Each row is followed by its class.
[ -14  -61    1  -10 -118   98   26 -438  -24  250   15   72 -319  158
  -95  -24  149  141  -47  -75  133   79  126  231  -85   94  147   -1
   40   54  131   62] => P
[ -33 -192 -106    2 -183   19  -77 -284  151 -205  109  -47 -160  101
  -85   31  107   -8 -207 -217  104  179  -71  214 -180  149   58  114
 -174  143 -211   -1] => J
[  67  194 -100   53 -239  262  594 -189  -46  -49 -169  316 -644  155
   23   64  -91   42  178  106  -64  245 -281  298   87   80  228   11
  -42 -151  387   90] => V
[  51  292  189  -85  -97  235  255 -479   -8    2  -46  161 -139   10
  105  -37  -88   12   22  -22   29   99 -269   34  120   51  123   44
  -91   12  430  204] => M
[ 108  184 -242 -201 -152  -96  178  -69  246  -13  169 -129 -173  231
   11   81  109  -32   94  124   55  176 -142   46  -76  -96   40   47
  298  184   97   93] => C
[  36  200 -150   79   55   28  -38  -59 -170  109  173   86 -285   49
   -8   -1   -9  -87  -29  -17  -81  279 -204  140  232  -60  158 -264
   75 -121  221  -49] => J
[ -21 -127   36 -177   53 -120  -22 -251  126  119  -17 -225  265  215
 -163 -253  255   -4   52   40  153  101  211   34 -431 -170   81   60
  200   71  211   64] => S
[  10  130 -156 -339 -160  -68  -33   22  231  -39   13 -250  -94   -2
 -114 -168 -109  -72  195  201  -47   65  180   -6  100 -106   52  -29
  165  328  345  102] => M
[ 163 -223   57 -110  -46  107  -74 -116  118  205   78 -151 -700  156
  -77  690  111  218  -84   28   94  -26 -279   82  110 -152   54  -55
   96  233 -520   25] => P
[-103  115   69  147 -213  203  -65 -143  138  -98   83  -45 -240  344
 -200  -55   94  114   48  129 -154  -88   86  178  144 -180  188   99
  165   43  -68 -111] => J
[   3   -7  142  100 -217 -113   70  -11  140 -264   69   44  391   35
 -110 -411   24   54   86  139   -2  204  180  -66 -115   68   39  -13
   59   41  131  107] => C
[-188   60 -252 -189   92  241   96 -104 -226  -45 -207 -412 -726 -343
 -178  -50 -114  155  162 -108   84  108   57   59  210  109  118  243
 -433   25   83  163] => W
[  92  105 -207 -177  112  -30   58  -40  -86  235  142 -405 -328  182
   81  -11  201   73  125 -176  628 -191 -307  287  116 -327  -88   44
  229 -506   93 -221] => C
[ -35  158 -311 -261 -130 -117   39 -293  269   24   17  285 -240  164
  127 -167   15   13 -207   32  -53  214   19  128  -20 -113  116 -196
  204  332  260  241] => R
[ -72  -33   48  198 -109  373   -1 -106   18  136  -41 -150  120  164
 -284 -121 -128    2 -174    2   94    2  200  156  -36   62   17  137
 -107  -31   65 -149] => M
[  27   59 -114   17  121  204  -56 -319  -25  260   -7   86 -212   24
   47   55  -30   84 -305  -70 -105   33 -309  -66   91   43  144  -71
 -151  201 -106   14] => V
[ 178  -41 -212   72  200  -69 -162 -237   13  244  102  125 -253  248
  160  190  242 -134 -267  -83  144  213 -446  151  -59  -89  245 -251
  -46 -123 -297   17] => S
[  87  122 -150   58  188   77 -205 -259   55  181   22  -78 -269  286
   59 -240  -37   48 -182  228 -238  180 -103  223  -61   58  292 -312
   69  -21   56 -142] => W
[ 365 -234 -160 -194  -55 -142  111  -59   57  341  113 -273 -660  -44
   57   28  -54  186  153  -83  273   29 -673  241  -74 -177   59 -148
  150 -559 -544  -41] => R
[  49 -255   87 -103 -432  231   38 -156  260  -51 -180  113 -219  110
 -151  -20 -108  166  -96  -89  -93 -196 -220   83  291 -107 -173  257
  -21  370 -532  242] => L
[  55 -218   71 -295 -217   69    1  119  172  308  115  -54 -289 -171
 -151  347  176  236  222  305  -24 -153  -66  -82  -74  -11  -54  274
  207 -104 -224 -111] => W
[ -46   78 -132   86   57  -23  -77 -296  -48   59  -51  187 -270  211
   48 -124  116 -120 -177 -180   40  184 -186  317   88 -178  311 -235
  -94    5   -2  -40] => V
[   1  -17  184  234 -287  277  355   58  -27 -146  -99  230 -445 -171
   -2  168 -298  147   82  -60  -20 -215 -424  -45  377  180   -7  205
 -196   79   18  152] => C
[  43   51 -167  -34   65  -19  -63    0   49  331   96  160 -218   77
   48   67  -16  -62 -173   22    5  131 -182  -12   91 -162   56 -199
   53  141  -72    9] => T
[ -31    9  -13  130   -7  -79   -1   -5 -121  -86  168  -52  339   31
  -97 -276  -66 -229 -155 -148   83   15   34 -102 -213  -66  -55  190
  -88 -288  -32 -108] => P
[  61   52 -117  -15    8  -12  -78 -214   65  113  195   29 -272  217
   71   47 -113 -142 -259   29 -122  259 -331  156  -84  -13  146 -227
  -37   23  -80 -159] => G
[ 176 -346  112 -204  129   40  -76 -155  -60  457  -79 -245 -409 -101
   -5  677   56  371 -148   39  210 -319 -150  -10 -130  -64  -10 -132
  -53    0 -481  -95] => W
[   2   60 -272  -91   17   33   14 -111  -99  287   17  134 -434  -75
   37    3  -77   20 -100  -17    8   68 -213    9   31   24   53   16
  -56   14   -1   98] => L
[ 150  119   93 -173  -45   -8  -19 -185  137    1  198 -232    0  161
 -144   14  319  -31  106   49    3  -90 -170  107  -91  -70   87  139
  376 -400  201 -400] => S
[ -65  -87 -171 -114 -152 -146 -268 -159   68 -131   97  105 -150   90
    0   32  158 -152  -25 -273  244  272 -120  187 -227  -21  105   52
   85  121 -207  116] => P
[ -70  126 -210  -81  -43  181  187 -194  -29  -42   24 -362 -700  164
  -93  -98  -35  249  160    2  -22  122   97  391  191   41  107 -114
  130 -232  263 -217] => T
[  84  182  -40 -134 -193  212  230 -255 -172 -165 -242  126  404   -9
 -117 -372  110  214  125   74   15 -349  138  -86  -86  -80   16  294
 -188  114  373  116] => C
[-176    0  -75 -102 -175   61  -17 -176  199 -232  127   42  -70  127
 -103  -75   53   78   42  -21 -118    7  203   50 -107 -110   55  144
  108  393  287  172] => C
[  90 -392   61 -166 -225  152   19  114  174  469  -32  236 -282 -126
   11  309   20  239  257  153  148 -206  -91   11  -56   -3 -109   76
  216    7 -119  186] => T
[ -67   36 -293 -313 -242   70   46 -405  197   98  -44  -52 -705  166
 -110 -183  -91  267  -14   26 -165  -27   79  336  -79 -140  208 -117
   28  132  -10  -35] => R
[  30  109 -201   72   78  -69 -192  -26    0 -155  113  -45  -99  121
    8 -286   86 -150  -76  -80   10  273 -164  239   50  -93  137  -93
  -33 -155  -74  -78] => G
[  92 -201   55 -222 -385  133  252 -132  116    3   73  166 -602   74
  -27   91 -120  187  184   78  -83  -40 -172   98  303  -83   63 -124
  102   71  172  -75] => T
[  23    4 -191   60   98   24  -82 -216  -17  114 -142  173 -133   11
  100 -272  -86  -82 -133  -78   31  213 -332   81 -118  134  214 -197
 -195  -53  -16  165] => L
[  50 -306   38 -231 -370   17  156 -185  203 -222  -77  -92 -653 -117
   25  218 -268   31   12 -224  162  -39 -241  370   43   32   51  -38
 -255   19 -174  -48] => P
[ 225 -313  205   89    7   42   44  202  124  257 -202   10  220   89
  -17  331   70  236  -75  274   18 -386  -29 -299   74   -9 -111    0
  303   42 -433  -32] => G
[  62   93 -189  -19   -4   18   33 -130  -63   16   -9  -16   35   86
  -32 -390 -109 -148 -128  -27  -68   83 -187   48  -23 -118  130   14
 -217   -9  -28  -54] => Y
[ -95 -207  226   36   42  -60   12  -28  212   94  131  -95  -21  252
   -7  167  166  129 -155  -94  124 -110   12  -23  136  -29 -288  -41
   82  299 -141   10] => G
[ -32  142 -339  -26   57  112  -36 -124    1   93   77   62 -325  115
   81 -143   75   -7  -47 -173   99  160 -319  220  157   13   57 -150
  -51    1  160   58] => P
[ 132   97  -94 -174  -70   65  -63 -182   37  289 -120  173 -559  -70
  180  557    5  -84    9 -135  310    7 -347  339   58  133   89 -190
   -9 -155  -72  127] => R
[  12   30 -239  229   24  151   79 -177  -40  260   10  331 -359  217
   97 -130 -127  -27 -293  -32  -21  247 -432   93   18   89  147 -128
  -22  -84  -84   67] => V
[-126   53 -147   24 -204  184   78 -202 -142   31  -37  148 -190  -87
 -266 -175  203  255  240  152 -202  121  304  108  -11  165  328  128
  128   -8  365   51] => Y
[ -84  -96 -312  -82    7  -76 -189  129  112  -67   23   34   20   -4
 -184 -194  208 -193  151   10   77  297  144   31 -188  -46  151   -5
  209 -252  177   85] => J
[ -29  129 -253   17  166   50 -123  -49 -107  111   44  107   45  -24
  -42  -65  260    8  -12  -68   16  126 -244  -14 -152  -13  125   50
   34  -33   85   55] => V
[-143  271  335  143  -27  256   70 -314  -30 -204  106 -211  156  272
  -91 -298  128  220 -176 -134   27 -104  289  192  414  -65 -172  172
   76  103  283 -186] => R
[  82   93 -229  125  269  122 -110 -308 -215  324  132 -113 -147  208
   71  -27  240  113 -143  -32  101   83 -249   90  -29  -25  194 -109
   -3 -240  -88  -75] => J
[  55   59 -136 -387  101   78 -178 -110  178  142   11 -341 -547   47
  111  233  215  211  141 -238  467 -246 -276   62  217 -232 -121  114
   97   85 -270   11] => G
[ -99  -35   16 -174  -77  256   79   23 -232  113   45 -217 -639 -264
  -81  165   49  528  494   13    3 -211   99  -29  455   73  -59  152
  183  -99  127    6] => Y
[-222  119  161  145  -81  106  -91 -122  264  -56  140  316  -19  142
   13 -205  129   54 -120   61  -81   95  156 -129  157  246   38   71
  190  143  283  -84] => L
[  56   17 -304  -39  107  -64  104  122 -111  150  316 -238 -237   55
   43   87  270   41   58 -126  449  286 -189  239  181 -153 -139  -60
  220 -326  150   18] => T
[  14  -74  -17  -44   50   15 -112   23  -71   66 -307  -22   88   81
 -309    0   48  166  -59  109 -199 -273  267 -214  -97  -47   12    4
  220  219  -62  -44] => V
[ -70  -89  -99    8  -45   36  -52 -168  141  173  148   64  -48   76
  -85  -34  365  127  -32 -179  252   99 -118   24  -91   26   -5  215
  237  110  -20  149] => T
[ -28  102  -95 -135   -4  184   27  257  -27  294  284 -211 -382 -232
   -2  341  156   48  291 -200  691 -169 -433 -135  172  -13 -177  402
  257 -472  118  -32] => R
[  79 -182 -202 -362 -232  193  -65 -118   35  372   64   74 -281 -136
  -36  423   86  176  201  216  -61 -336  -42 -143  -88   18  163  187
  145  151   47   30] => W
[  98   30   18  227 -108  263   -8 -348  252  101  117  188 -535  264
  104   66   46  295 -155   27   75   51 -222  162  253  -42  373  -96
  286  160  -44   98] => Y
[  63  -32  127   91  -14  118  -36 -254  121  -38   -2   94  373  284
    6  -25  132 -114  -21  -84   30  -53  -33  -59 -114  -37  143   32
  134  216  136  155] => Y
[ -44   64   64 -223 -212   38  175    4  133  142  118 -289   93  -60
 -176  -46   42  162  233  140 -109 -229  364   71   45  -61 -113  164
  118  172  267 -130] => W
[  42   53 -160   48  147  -92 -208 -164  -18   39   91   14  -72  222
   63 -112  158 -126 -143  -51  -68  244 -221  265    0  -60  184 -220
    8  110  -31  -15] => Y
[ 182  142 -198 -220  -17  245    6 -285  290  292  143  -69 -510  190
  -57  110  214  131   65  102  179  137 -267  130 -116  -94  164   90
  335  -98  190   48] => J
[ -38 -128  -99 -229   -7 -160 -343 -198  490 -187  188 -154   15  123
   12  -90  191  -45 -258 -164   98   77  -93   37 -313  -74  -30   99
   22  228 -355  -35] => T
[-143   -9 -131   52  -41  198 -137 -229  -92   77  -75  123 -115  -10
  -31 -223  -70  144 -115  -94  -45   57   49   98 -116  163  101   70
 -113  144   40    3] => S
[ 116 -248 -177 -306  -93   75 -235 -167  469  207  371 -426 -569  316
  -59  113  194  156  131   87  353  241   25  192 -152  -71  -22    7
  378  -96 -189   52] => P
[  41  156 -251  -32  116   15 -162 -271   30  -51  119 -189 -184  149
   37 -162   84   -5 -107 -139   65  193  -27  278   60  -89  200 -238
  -87  112  128   -6] => V
[  57  162 -263  -30   -9  234   52  -87   76 -308  -54 -167   -6    4
 -133 -435   35  160  153  -34  236  198   86  -66  -82  169   98   67
 -180   93  357  293] => W
[  91    6 -260   69   -7   26 -121  -82   14   90  190  109 -190  174
   10   -5  100  -56 -117  -14   16  197 -322  175  -61  -91  265 -141
   70   37  -14  -33] => W
[ -83    8 -313  -38  142  -30 -310  -36   58  129  152   48 -265  149
  -27   -6  185  -61  -79  -31  -35  220 -133  215 -118  -59  151 -164
  126   -3   24 -103] => C
[ -48   92 -157 -311 -192   81  -31 -327  144 -125   29  253 -305  -99
  -47 -127   47  -41  140  -99  -23  256 -192   36 -157   51  169   13
 -149   75  263  259] => L
[  16   28   11   21 -352  157  212  -89  216 -201   97 -188 -107  176
 -124 -292  -71  142  101   33  142   -9    9  285  -71   -1   41  219
  111  -25  165  -94] => R
[  53  -29  229   20  269  -43 -100   67 -203  323 -182 -311  485 -226
 -205 -107  288  345  186  -23  239 -391   -3 -314 -120 -212 -112  173
  170 -117 -175  176] => S
[  96  156  -11  120  -53  173   92 -135  -83  275   74    4    0  179
 -173  -62  193  227  -76  178  -97   13  109  154   59    4    5  102
  269  -20   89  -54] => R
[ -98 -134  339  -59   -6  -44   13    3   16  327  148 -106  114  -27
  -68  199   79 -115   28   91   60  -73  -44  -81  -61   -6 -221  181
  143 -383  -84  -95] => P
[  17  -44 -354 -293 -146   -5  -65  -74  225  174  -29  158 -899 -195
   47 -148  -16  370  185   55   56   35 -395   -6   81  108  202 -127
   53  194  -17  146] => T
[   9   -2 -259   33  -86   36  -40  -30  218  151  286 -123  -68  210
  -56  151   62  -76  -73  126   24  243 -112  150 -308   35   72   75
  218  142   50  115] => S
